Below is a small trained network, with its code and all its weights. Each question gives an input and a target symbol and asks what happens when units are switched off, that is, made to give their printed mean instead of their output.

import numpy as np


def w(rows, s, z=0):
    codes = np.array(rows[::2]) - 128.0
    scale = np.full(codes.shape[1], s)
    scale[-1] = z or s
    return codes * scale


def norm(h):
    return h / np.sqrt((h * h).mean(-1, keepdims=True) + 1e-5)


def f(y):
    return np.maximum(y, 0)


def softmax(a):
    e = np.exp(a - a.max(-1, keepdims=True))
    return e / e.sum(-1, keepdims=True)


def log_softmax(a):
    a = a - a.max(-1, keepdims=True)
    return a - np.log(np.exp(a).sum(-1, keepdims=True))


def net(x, mask):
    ids = ['αβγδεηλμπτψω'.index(c) for c in x.split()]
    T = len(ids)
    res = E[ids] + P[:T]
    r = norm(res)
    for j in range(2):
        rows = slice(2 * j, 2 * j + 2)
        q, k, v = (r @ M[0][rows].T for M in (Q, K, V))
        z = softmax(np.where(np.tri(T) > 0, q @ k.T / 2**0.5, -1e9)) @ v
        o = O[0][rows]
        res = res + np.where(mask[j], z, o[:, -1]) @ o[:, :-1]
    y = f(norm(res) @ A[0][:, :-1].T + A[0][:, -1])
    res = res + np.where(mask[2:10], y, B[0][:, -1]) @ B[0][:, :-1]
    return log_softmax(norm(res)[-1] @ U[:, :-1].T + U[:, -1])


Q, K, V, O, A, B = {}, {}, {}, {}, {}, {}
E = w([
[51,146,121,119,201],'α',
[251,85,130,115,174],'β',
[157,129,77,141,122],'γ',
[125,102,70,170,175],'δ',
[112,142,81,117,151],'ε',
[111,109,92,144,129],'η',
[92,226,217,114,106],'λ',
[133,143,71,144,121],'μ',
[147,168,183,76,166],'π',
[123,146,71,146,140],'τ',
[66,116,147,239,180],'ψ',
[137,159,149,102,107],'ω',
],0.018)
P = w([
[123,68,210,117,78],'0',
[115,255,64,110,148],'1',
[103,248,68,133,129],'2',
[96,230,86,153,128],'3',
[103,217,110,177,130],'4',
[104,193,141,183,132],'5',
[104,183,161,183,134],'6',
[117,181,164,193,140],'7',
[107,160,184,200,130],'8',
[131,148,194,205,138],'9',
],0.0079)
Q[0] = w([
[122,47,108,59,96],'H1',
[107,137,76,64,76],'H1',
[129,91,135,69,60],'H2',
[137,2,107,105,239],'H2',
],0.0082)
K[0] = w([
[120,232,68,98,101],'H1',
[209,210,124,202,217],'H1',
[254,236,136,81,102],'H2',
[198,61,43,108,91],'H2',
],0.0069)
V[0] = w([
[106,165,187,139,5],'H1',
[22,160,104,72,112],'H1',
[74,136,187,152,209],'H2',
[131,153,167,71,116],'H2',
],0.012)
O[0] = w([
[125,235,91,196,39,70],'H1',
[120,53,86,81,20,188],'H1',
[12,150,117,38,161,252],'H2',
[112,151,177,31,160,74],'H2',
],0.011,0.0035)
A[0] = w([
[148,196,179,30,117,100],'N1',
[70,162,190,136,236,3],'N2',
[255,112,155,152,147,31],'N3',
[97,105,24,159,150,137],'N4',
[24,149,92,144,147,135],'N5',
[100,137,93,103,180,86],'N6',
[151,145,93,100,148,167],'N7',
[141,190,160,188,184,48],'N8',
],0.011,0.0044)
B[0] = w([
[143,72,255,181,122,202],'N1',
[223,131,104,82,95,211],'N2',
[111,196,14,61,145,156],'N3',
[166,78,146,207,82,243],'N4',
[74,146,39,103,134,253],'N5',
[167,108,105,170,157,187],'N6',
[101,103,116,160,158,169],'N7',
[180,151,85,55,116,166],'N8',
],0.0095,0.0078)
U = w([
[138,37,95,63,67,71],'α',
[153,103,131,156,249,79],'β',
[206,163,83,102,190,91],'γ',
[90,129,120,179,203,190],'δ',
[148,100,98,119,78,254],'ε',
[152,83,134,196,153,238],'η',
[143,194,84,134,72,89],'λ',
[177,169,102,162,143,63],'μ',
[107,170,110,106,140,151],'π',
[177,142,116,145,85,129],'τ',
[68,117,78,62,161,30],'ψ',
[160,161,102,150,84,153],'ω',
],0.011,0.0042)

Each question gives the input, a string of symbols that net reads in full, and the target symbol t.
The units are the heads (2 rows each of Q, K, V and O) and the neurons (one row each of A and B). Each row of codes is followed by its name. A weight is (code - 128) times the scale printed after its matrix; where a second scale follows, it is the last column's (O, A, B and U).
mask holds one flag per unit, heads first, then neurons. A switched-off unit (its flag False) gives its mean, the last column of its rows in O or B, instead of its output. The means were averaged over made-up inputs and are rounded, as every weight is.
A unit's drop is (log p(t) with every unit on - log p(t) with that unit switched off) / (log p(t) with every unit on - log p(t) with every unit switched off).
The circuit of an input: a set's keep is (log p(t) with only the set's units on - log p(t) with every unit switched off) / (log p(t) with every unit on - log p(t) with every unit switched off). Starting from all 10 units, units are removed one at a time, each time the one whose removal leaves the highest keep (on an exact tie, the one counted first), for as long as the keep stays at least 0.8.
units of the circuit, in order: the units of the circuit, biggest drop first
unit that matters most: the unit with the biggest drop
k most important neurons: the k neurons with the biggest drops, biggest first
which heads matter: for each layer, one digit per head in row order, 1 if its drop is at least 0.15 and else 0, layers parted by /
drop when u is switched off: that unit's drop, to one decimal
input ε ε ω, target α: which heads matter -> 10
input ε τ ω ω λ δ β, target α: units of the circuit, in order -> [H1]
input τ δ ε, target η: units of the circuit, in order -> [H2, H1, N4]
input τ δ δ, target η: units of the circuit, in order -> [H2, H1]
input β λ ε ω δ η ε ε τ μ, target γ: 3 most important neurons -> [N8, N2, N1]
input ψ δ η γ δ ψ ψ ω, target ψ: which heads matter -> 01
input β δ ψ ω β γ, target γ: units of the circuit, in order -> [H1, N2]
input γ δ ε μ, target η: units of the circuit, in order -> [N4, H1]
input τ β η η ω β ε, target γ: 2 most important neurons -> [N8, N2]
input β τ ω γ, target γ: units of the circuit, in order -> [H1, N8]
input τ μ ε δ η ε, target η: units of the circuit, in order -> [H2, N4]
input γ β ε μ, target γ: 2 most important neurons -> [N8, N3]
input β η τ γ α β τ ε, target γ: 2 most important neurons -> [N2, N8]
input ε δ ω π ε γ, target α: unit that matters most -> H1
input β α λ ω ε μ γ τ, target γ: 2 most important neurons -> [N2, N8]
input ε ε η ε η, target α: drop when N1 is switched off -> 0.1
input τ ψ δ, target η: drop when N4 is switched off -> 0.2
input α β λ ω ε ω τ, target ψ: drop when N5 is switched off -> 0.0
